[  9  12 -91 -41] ans = 9, -41

[[ 10 -75 -96 -39  94]
 [ 41  25  33  45 -28]
 [ -9 -52  -9 -63  40]] ans = 10, 40

[-87 -76 -39  31 -92] ans = -87, -92

[[-14  23  40 -79]
 [ 42 -18  45 -16]
 [ 51   2  27  -6]] ans = -14, -6

[-37 -63  51  26  41 -69 -80] ans = -37, -80

[27 78 41 25 23 26 42] ans = 27, 42
---
[[-0.6  0.8  1.5  0.9  1.6  1.1  0.1  1.0  1.2  0.3  1.5  1.2  0.6  2.0
   1.4  0.6]
 [-0.9  0.3  1.7  0.8  1.7  1.0 -0.2  0.9  1.2  0.4  1.1  1.0  0.8  2.3
   1.1  0.6]
 [ 0.3  0.4  2.5  1.2 -0.4  0.0  0.7  2.0 -1.5 -0.4  1.4  0.8  1.9  1.2
   1.3 -0.4]
 [ 0.9  0.3  2.5  1.2 -0.3  0.8  0.7  1.6 -1.0 -0.4  1.4  0.9  2.0  1.4
   1.1 -0.5]
 [-0.9  0.5  1.8  1.3  1.8  0.7 -0.2  0.9  1.1  0.2  1.4  1.5  0.8  1.6
   1.2  0.6]] yields 0.6

[[-16.7  -9.9  -6.2  -1.9   5.2   7.3  -0.5]
 [-21.8 -13.4  -3.6  -3.1   6.6  12.0  -3.0]
 [ 13.9   6.3  -5.8  -3.6 -10.5 -16.4  -2.5]
 [  4.3  -1.1  -5.9   2.7 -16.8 -15.3   1.9]
 [-16.9 -12.1  -0.8  -4.7   1.2   7.2  -6.7]] yields -3.0

[[  5.1  12.2   5.3  -1.4   7.8  -2.3   0.7  -0.7  -0.8  -8.1   2.5  12.2
    6.0   7.7   2.8  11.0]
 [  4.4  -4.4   4.4   7.4   2.1   7.9   2.1   6.3   7.9   6.9   4.0  -3.5
    3.9   1.6   8.1   1.2]
 [  1.9   8.2   5.3  -2.7   8.7   4.4   5.2  -1.8   2.4   0.9  -0.1   6.4
    5.7   8.9  -0.5   4.7]
 [  4.4  -1.8   6.1   5.6  10.8  -0.3  -3.3   0.0   8.3   4.9  12.3 -11.5
    3.1   2.2   8.0  -3.6]
 [  8.2   6.8   8.6   7.5   1.5 -15.3  -3.4  11.3  -2.3  -6.2   1.7  18.5
    3.0  -4.2   7.0  12.0]
 [  7.2  -0.2  -1.2   8.2  -1.5  12.1   3.9   5.6   6.5   2.8   7.8  -1.8
    4.8   3.6   8.7   5.5]] yields 1.2

[[-15.098   1.952 -13.706   7.370 -15.570  15.840   8.381  -3.792   5.934
   -2.613   8.524]
 [ -7.605  -4.034 -20.474   0.788 -16.856   4.504  -0.844  -6.567  12.869
    5.077  11.782]
 [ -5.823   0.808  15.288  -2.091  10.113   2.381   4.738   3.898 -18.108
  -14.788 -13.207]
 [ 15.413 -18.771  -1.764 -20.657  -6.772 -11.958 -22.978  -1.099  -3.735
   -1.126  -6.576]
 [  5.179  -9.983 -12.199  -8.831  -8.842 -13.958 -15.146 -14.589  12.424
    9.066   7.584]
 [ 17.056 -12.097   4.815 -15.918   5.014 -15.313 -16.288   4.049  -7.721
   -6.029 -12.910]
 [  5.966 -15.050  -5.557 -12.333 -15.554  17.069 -11.412   8.846  -4.584
  -11.122  -1.247]
 [  1.161  -8.857   4.921  -8.429  -1.588  17.454  -5.112  10.062 -11.520
  -14.941  -9.111]] yields 11.782

[[ 0.00  0.03  0.01 -0.01  0.04 -0.03 -0.02  0.00 -0.02]
 [ 0.06  0.01 -0.04  0.19  0.02  0.14 -0.09 -0.14 -0.08]
 [ 0.10 -0.08  0.07 -0.03 -0.09  0.07 -0.13 -0.08 -0.14]
 [-0.02 -0.16  0.03 -0.12 -0.19 -0.07  0.01  0.04 -0.01]
 [ 0.00  0.13  0.11 -0.20  0.16 -0.16 -0.01  0.09 -0.02]] yields -0.08

[[  2.701  -7.658  -0.594 -11.757  -6.917  19.357  28.596  -7.736  27.218
   -0.723]
 [  6.446  -7.844  18.555   4.626   9.117  -5.594  -5.947   6.757  -7.041
    6.344]
 [ -6.388   5.908 -12.674  -5.935  -7.816  -3.663  -3.191 -10.446  -9.263
   -5.050]
 [  3.752  16.239 -20.323   8.853   6.496  -8.455  -4.252   6.559   0.613
    3.063]
 [ -3.810 -10.295   8.154  -9.918 -15.255   5.693  -2.809 -13.713 -11.621
   -8.153]
 [  2.182   7.123  21.242  -4.583  -3.603  -4.461  -8.747  -3.269 -16.377
   -6.060]
 [  7.065 -12.874  11.995   6.059  14.837 -11.116 -10.546  15.293 -23.080
   11.863]
 [ 16.273  -9.889  -6.030  11.129  18.227  -5.115   0.892  20.754   1.870
   17.687]
 [  7.372  19.810  22.877  14.716  10.606  -9.379 -12.101  12.036 -14.434
    3.836]] yields 6.344
